Each row, then roughly how far along a hidden order it lies, from 0 to 20
| -17 |  -3 | -29 | -65 |  21 |   8 |  24 |  24 |  -7 |  14 | -22 | -10 |  11 |  22 | -59 |  -3 | -21 | -28 |  31 |  10 | -17 | -16 |  -9 |   5 |   8 |  -5 |  28 |  -6 |  10 | -13 | -16 |  -4 | -20 |   3 | => 0
| -36 |  -2 | -25 | -53 |   8 |   7 |  25 |  11 | -13 |  10 | -28 | -11 |  15 |  27 | -54 |  11 | -27 | -25 |  34 |  -5 | -13 |  -4 |  37 |   6 |  17 |  -4 |  20 | -19 |  -6 | -25 | -17 |   2 | -31 |  14 | => 2
| -20 |   0 |  -5 |  10 |   0 |   0 | -11 |  -2 |  -6 | -16 |   2 |   0 |  -3 |   4 | -16 |   3 | -11 |  -6 |   4 |  -6 |  -2 |   2 |  27 |   6 |  -3 |   9 |  -6 |   3 | -11 |  -9 |  -7 |   5 |   3 |  -3 | => 8
|  -3 |   3 |   3 |  42 |  -1 |   2 | -18 | -13 |   4 | -17 |   8 |  11 | -14 |   9 |  27 |   9 |  13 |   9 | -12 |  -9 |   5 |   9 |  35 |   3 |  -8 |  21 | -26 |   0 |  -6 |  -2 |   6 |   8 |  13 |   4 | => 13
|   8 |  -3 |  18 | -32 |  -7 | -16 | -35 |   1 |   6 |   0 |  14 |   5 | -22 | -35 | -13 | -14 | -14 |   9 |  -4 |  -3 |  -6 |  -2 |  -8 |  18 | -19 |  20 |  17 |  31 |   2 |   6 | -18 |  14 |  27 | -10 | => 9
|   6 |  -2 |   2 |   7 |  -7 |  -6 | -34 | -10 |   9 | -20 |  13 |  11 | -20 |   4 |  18 |  -6 |   0 |   9 | -19 |  -8 |  -4 |  12 |   9 |  15 | -19 |  33 | -12 |   8 | -10 |   5 |   2 |  12 |  18 |   1 | => 12
|  17 |  11 | -61 |  32 |  33 |  21 | -29 |   4 |  -2 | -42 |  15 |  15 |  24 |  41 |  37 |  15 |  11 |  25 |  -7 |   5 |  -2 |  -1 | -38 |  -8 | -24 |   4 |  -9 | -15 |  20 |  15 |  36 |  -3 | -12 |  -7 | => 10
| -17 |   0 | -14 |  -3 |   4 |   2 | -12 |   4 | -10 |  -6 |  -2 |  -3 |   7 |   1 | -14 |  -5 | -19 | -11 |   7 |  -1 |  -2 |   2 |   4 |  -1 |  -6 |  -2 |  15 |   0 |   5 |  -9 |  -9 |  -1 |   0 | -11 | => 6
|  20 |   5 |  21 |  82 | -12 | -13 | -30 | -10 |   3 | -14 |  29 |  13 | -13 | -28 |  95 |   6 |  14 |  36 | -32 | -11 |  16 |  19 |  -2 |  -6 | -14 |   2 | -21 |   8 |   5 |  20 |  18 |   0 |  46 | -10 | => 20
|   5 |   1 | -20 | -16 |  -2 |   5 | -39 | -20 |  12 | -46 |  50 |  16 | -29 |  27 |  22 |  -8 |  -1 |   6 | -28 | -17 |  -7 |  11 |   7 |  25 | -20 |  63 | -19 |   1 | -14 |  10 |   7 |  15 |  13 |   8 | => 15
|  20 |  -9 |  39 |  -7 | -34 | -25 | -19 |  -7 |  18 |  -6 |  -6 |   7 | -30 | -13 | -16 | -10 |  -5 |  18 | -41 | -11 | -10 |  17 | -19 |  11 |  -4 |  37 |  -2 |  13 | -19 |  14 | -11 |  20 |  24 |   8 | => 15
|  16 |   6 | -34 |  17 |  24 |  16 | -36 |  -2 |   0 | -30 |   7 |  15 |  -1 |  14 |  38 |  -5 |   3 |   8 | -11 |   2 |  -8 |   1 | -28 |  -4 | -26 |  17 |   8 |  -4 |  20 |  15 |  20 |  -6 |  -5 | -12 | => 9
| -12 |  -5 |  -1 | -61 |  -3 |  -6 |  -7 |   2 |  -4 |  -3 |  -6 |  -3 |  -7 |  -2 | -30 |  -4 | -21 | -10 |  23 | -11 | -10 |   0 |  17 |  19 |  -3 |  14 |  16 |   8 |  -5 |  -9 | -26 |   6 |   7 |  -1 | => 7
| -11 |  -1 |   6 |  -4 |   2 |  -3 | -23 |   2 |  -6 |  -5 |   4 |   2 |  -5 | -14 |  -4 |  -5 | -13 |  -2 |   4 |  -3 |  -1 |   0 |   0 |   6 | -13 |   1 |   8 |  13 |   8 |  -4 | -13 |   3 |  10 |  -7 | => 7
| -30 |   5 | -19 |   9 |  12 |  15 |   4 |   1 | -12 | -15 |   0 |  -2 |  13 |  10 |  -7 |  -1 |  -9 | -19 |  15 |   1 |   4 |  -2 |  20 |  -5 |  -9 |  -7 |   8 |  -5 |   7 | -11 |   0 |  -7 |  -9 |  -8 | => 5
|  37 |   1 | -22 |   7 |   4 |  -3 | -62 | -16 |  11 | -59 |  30 |  29 | -23 |  -7 |  74 | -12 |  -1 |  27 | -32 | -16 |  -2 |  11 | -52 |  15 | -30 |  43 | -14 |   8 |   1 |  25 |  18 |   3 |  35 | -13 | => 19
| -41 |  -1 | -22 | -34 |   3 |   6 |  -3 |  -1 | -11 | -25 | -11 |   5 |   4 |  27 | -29 |   4 | -25 | -23 |  15 |  -9 |  -8 |   6 |  33 |   7 |   4 |  10 |   7 | -16 | -10 | -16 | -10 |  12 | -16 |  -1 | => 6
|   3 |   5 | -17 |  27 |  11 |  12 | -27 |  -5 |  -1 | -28 |   5 |  10 |  -6 |  11 |  37 |   1 |   3 |   7 | -10 |  -2 |  -6 |   6 |  -5 |  -1 | -18 |  11 |  -3 |  -4 |  12 |   8 |  16 |  -4 |  -2 |  -4 | => 10
|  -2 |   4 |  -2 |  22 |  16 |   8 |  -7 |   4 | -15 |   6 |   6 |   1 |  12 | -21 |  13 |  -8 |  -2 | -13 |  17 |  10 |   7 | -10 | -11 | -11 | -13 | -26 |  18 |   4 |  22 |  -3 |   2 | -11 | -10 | -23 | => 3
|   2 |   3 |   1 |  41 |  -3 |   5 | -18 | -15 |   5 | -22 |  11 |   9 |  -9 |  17 |  36 |  11 |   9 |  13 | -12 | -12 |   6 |  15 |  38 |   4 |  -6 |  13 | -29 |  -5 | -10 |   3 |  17 |   6 |   9 |   6 | => 15
|  14 |  -3 |   5 |  25 |  -1 |   0 | -25 |  -9 |   6 | -20 |  11 |  11 | -13 |   4 |   8 |   2 |   5 |  12 |   5 |  -5 |   0 |   7 |  23 |   9 | -14 |  18 |  -7 |  15 |  -5 |   3 |   6 |   8 |  18 |   1 | => 11
|   7 |   5 | -33 |  18 |  10 |  10 | -32 |  -8 |   3 | -41 |  10 |  16 |  -6 |  29 |  41 |   2 |   8 |  17 | -28 |  -7 |  -3 |   9 | -16 |   2 | -12 |  32 | -12 | -13 |   0 |  15 |  24 |   2 |   2 |   3 | => 15
|   9 |   1 |   7 |  44 | -11 |  -6 |  -9 | -21 |   1 | -22 |   8 |   8 | -15 |  -3 |  42 |   5 |   4 |  11 | -22 | -14 |   7 |  18 |  45 |   7 |  -3 |  23 | -31 |  -5 | -19 |   3 |  12 |   7 |  14 |   2 | => 17
| -37 |  -2 | -19 | -31 |  -4 |  -1 |   1 |  -1 |  -7 | -14 |  -7 |  -5 |  -4 |  28 | -43 |   8 | -23 | -17 |  13 | -15 |  -8 |   3 |  31 |  16 |   4 |  21 |   0 |  -6 | -17 | -18 | -13 |  11 | -10 |   7 | => 8
| -15 |   5 | -20 |   1 |  11 |  13 | -23 |  -3 |  -4 |  -9 |   1 |   7 |  -7 |   6 |  14 | -10 |  -8 | -12 |   3 |  -2 |   0 |  -1 |   4 |   2 | -16 |  18 |   0 |   4 |   6 |  -1 |   6 |  -4 |   3 |  -6 | => 8
| -20 |   6 | -63 |   1 |  30 |  23 | -30 |  -5 |  -3 | -63 |   0 |  12 |   3 |  48 |  25 |   5 |  -1 |   1 |  -6 |  -5 | -14 |   4 | -18 |   2 | -13 |  29 |  -5 | -24 |   5 |  -1 |  23 |  -1 | -24 |   5 | => 9
|  -4 |  -2 |  12 |  18 | -14 |  -9 | -11 |  -9 |   5 | -19 | -10 |   7 | -11 |  15 |   9 |   9 |   1 |   7 | -22 | -13 |   0 |  18 |  36 |   7 |   2 |  23 | -26 |  -3 | -21 |  -1 |   4 |  14 |   6 |  12 | => 13
| -42 |  -3 |   3 | -64 | -12 |   0 |  27 |   4 |  -7 |  11 | -23 | -10 |  -4 |  13 | -37 |   9 | -15 | -17 |  31 | -16 |  -6 |  -5 |  69 |  12 |  16 |   9 |  12 |   1 | -10 | -18 | -25 |   8 |  -4 |  14 | => 6
| -20 |   2 |  -1 |   9 |   4 |   0 | -14 |   1 | -10 |  -7 |   0 |   0 |   4 |  -8 |  -2 |  -2 | -12 |  -9 |  11 |  -2 |   2 |   1 |   9 |   1 |  -5 |  -8 |   8 |   3 |   7 |  -9 |  -2 |  -3 |   1 | -13 | => 6
| -11 |  -1 |  -8 |  12 |  -9 |  -4 | -14 |  -2 |   0 | -16 |  -2 |   2 |  -4 |   3 | -10 |   8 |  -7 |  -3 |   5 |  -8 |   2 |   6 |  33 |   5 |   0 |  18 |  -4 |   5 |  -7 |  -6 |  -7 |   6 |   8 |  -2 | => 9
|  21 |   6 | -17 |  60 |   0 |  -2 | -42 | -11 |  -2 | -32 |  18 |  12 |  -1 |   0 |  79 |   6 |  14 |  33 | -24 |  -9 |   6 |  15 | -17 |  -5 | -11 |  13 | -19 | -12 |   3 |  20 |  24 |  -1 |  21 |  -5 | => 19
